Below is a small trained network, with its code and all its weights. Each question gives an input and a class and asks what happens when units are switched off, that is, made to give their printed mean instead of their output.

import numpy as np


def w(rows, s, z=0):
    codes = np.array(rows[::2]) - 128.0
    scale = np.full(codes.shape[1], s)
    scale[-1] = z or s
    return codes * scale


def norm(h):
    return h / np.sqrt((h * h).mean(-1, keepdims=True) + 1e-5)


def f(y):
    return np.maximum(y, 0)


def log_softmax(a):
    a = a - a.max(-1, keepdims=True)
    return a - np.log(np.exp(a).sum(-1, keepdims=True))


def net(x, mask):
    res = np.array(x, float).reshape(1, 3) / 4 @ E
    u = 0
    for l in range(3):
        y = f(norm(res) @ A[l][:, :-1].T + A[l][:, -1])
        res = res + np.where(mask[u : u + 7], y, B[l][:, -1]) @ B[l][:, :-1]
        u += 7
    return log_softmax(norm(res)[-1] @ U[:, :-1].T + U[:, -1])


A, B = {}, {}
E = w([
[103,147,111,214,66],'x0',
[3,189,96,95,177],'x1',
[194,119,100,180,193],'x2',
],0.004)
A[0] = w([
[104,56,105,133,143,82],'0.n0',
[65,150,53,103,193,105],'0.n1',
[89,114,137,2,145,212],'0.n2',
[96,184,69,175,220,23],'0.n3',
[99,157,153,118,75,182],'0.n4',
[121,128,121,165,160,43],'0.n5',
[194,91,117,145,199,2],'0.n6',
],0.0067,0.0019)
B[0] = w([
[130,112,94,119,119,130],'0.n0',
[103,176,197,149,186,231],'0.n1',
[130,141,108,2,167,253],'0.n2',
[154,18,196,139,50,208],'0.n3',
[97,71,97,161,208,191],'0.n4',
[102,113,102,169,113,144],'0.n5',
[151,203,100,189,192,210],'0.n6',
],0.0092,0.0041)
A[1] = w([
[114,62,114,151,73,8],'1.n0',
[135,153,137,146,125,67],'1.n1',
[141,190,101,164,125,239],'1.n2',
[101,89,67,49,105,80],'1.n3',
[128,144,157,151,72,58],'1.n4',
[105,174,40,149,120,8],'1.n5',
[187,148,144,11,107,86],'1.n6',
],0.011,0.0013)
B[1] = w([
[79,100,101,114,67,194],'1.n0',
[132,108,103,98,148,149],'1.n1',
[184,90,114,88,162,201],'1.n2',
[100,89,190,217,125,201],'1.n3',
[120,79,105,162,135,160],'1.n4',
[196,202,77,160,144,148],'1.n5',
[17,251,30,136,192,255],'1.n6',
],0.011,0.0046)
A[2] = w([
[85,118,147,225,54,63],'2.n0',
[174,92,163,156,63,74],'2.n1',
[30,137,109,99,101,151],'2.n2',
[249,184,94,169,114,78],'2.n3',
[140,161,233,149,165,4],'2.n4',
[205,211,115,202,104,142],'2.n5',
[130,86,143,112,2,93],'2.n6',
],0.0085,0.0015)
B[2] = w([
[138,56,42,148,65,212],'2.n0',
[64,98,128,119,238,170],'2.n1',
[183,180,169,85,155,255],'2.n2',
[254,46,75,109,145,237],'2.n3',
[124,133,174,67,59,163],'2.n4',
[174,92,140,57,190,200],'2.n5',
[48,130,167,207,147,189],'2.n6',
],0.0092,0.0048)
U = w([
[244,77,69,111,182,178],'0',
[56,30,96,195,86,168],'1',
[179,212,141,142,45,1],'2',
[162,168,123,133,92,46],'3',
[45,239,104,79,212,176],'4',
[109,127,234,77,105,120],'5',
[134,162,76,141,55,91],'6',
],0.011,0.0074)

Each question gives the input, the list of numbers given to net, and the class t.
The units are the neurons (one row each of A and B). Each row of codes is followed by its name. A weight is (code - 128) times the scale printed after its matrix; where a second scale follows, it is the last column's (A, B and U).
mask holds one flag per neuron, layer by layer. A switched-off neuron (its flag False) gives its mean, the last column of its row in B, instead of its output. The means were averaged over made-up inputs and are rounded, as every weight is.
A unit's drop is (log p(t) with every unit on - log p(t) with that unit switched off) / (log p(t) with every unit on - log p(t) with every unit switched off).
The circuit of an input: a set's keep is (log p(t) with only the set's units on - log p(t) with every unit switched off) / (log p(t) with every unit on - log p(t) with every unit switched off). Starting from the 12 units with the biggest drops (on a tie, the unit counted first), units are removed one at a time, each time the one whose removal leaves the highest keep (on an exact tie, the one counted first), for as long as the keep stays at least 0.8.
circuit, biggest first: the units of the circuit, biggest drop first
top k neurons: the k neurons with the biggest drops, biggest first
k most important neurons of layer l: the k neurons of layer l with the biggest drops, biggest first
drop when u is switched off: that unit's drop, to one decimal
input [-5,-6,-5], class 4: circuit, biggest first	1.n6
input [0,8,7], class 5: top 3 neurons	0.n1; 0.n3; 2.n4
input [-3,6,8], class 5: top 2 neurons	0.n3; 1.n6
input [7,-3,0], class 1: top 4 neurons	0.n6; 1.n0; 1.n6; 0.n2
input [8,-2,-3], class 1: top 2 neurons	0.n6; 1.n0
input [-7,-4,2], class 4: top 2 neurons	1.n6; 0.n4
input [2,6,3], class 5: top 3 neurons	0.n1; 2.n4; 1.n3
input [1,-1,-3], class 1: top 2 neurons	0.n1; 0.n4
input [2,1,0], class 1: top 2 neurons	1.n6; 0.n2
input [-6,-6,-5], class 4: drop when 1.n6 is switched off	0.6
input [2,5,-5], class 5: drop when 0.n4 is switched off	0.6
input [-5,-7,-7], class 4: drop when 1.n6 is switched off	1.0
input [-3,4,8], class 5: 2 most important neurons of layer 2	2.n4; 2.n3
input [2,1,3], class 1: top neuron	0.n3
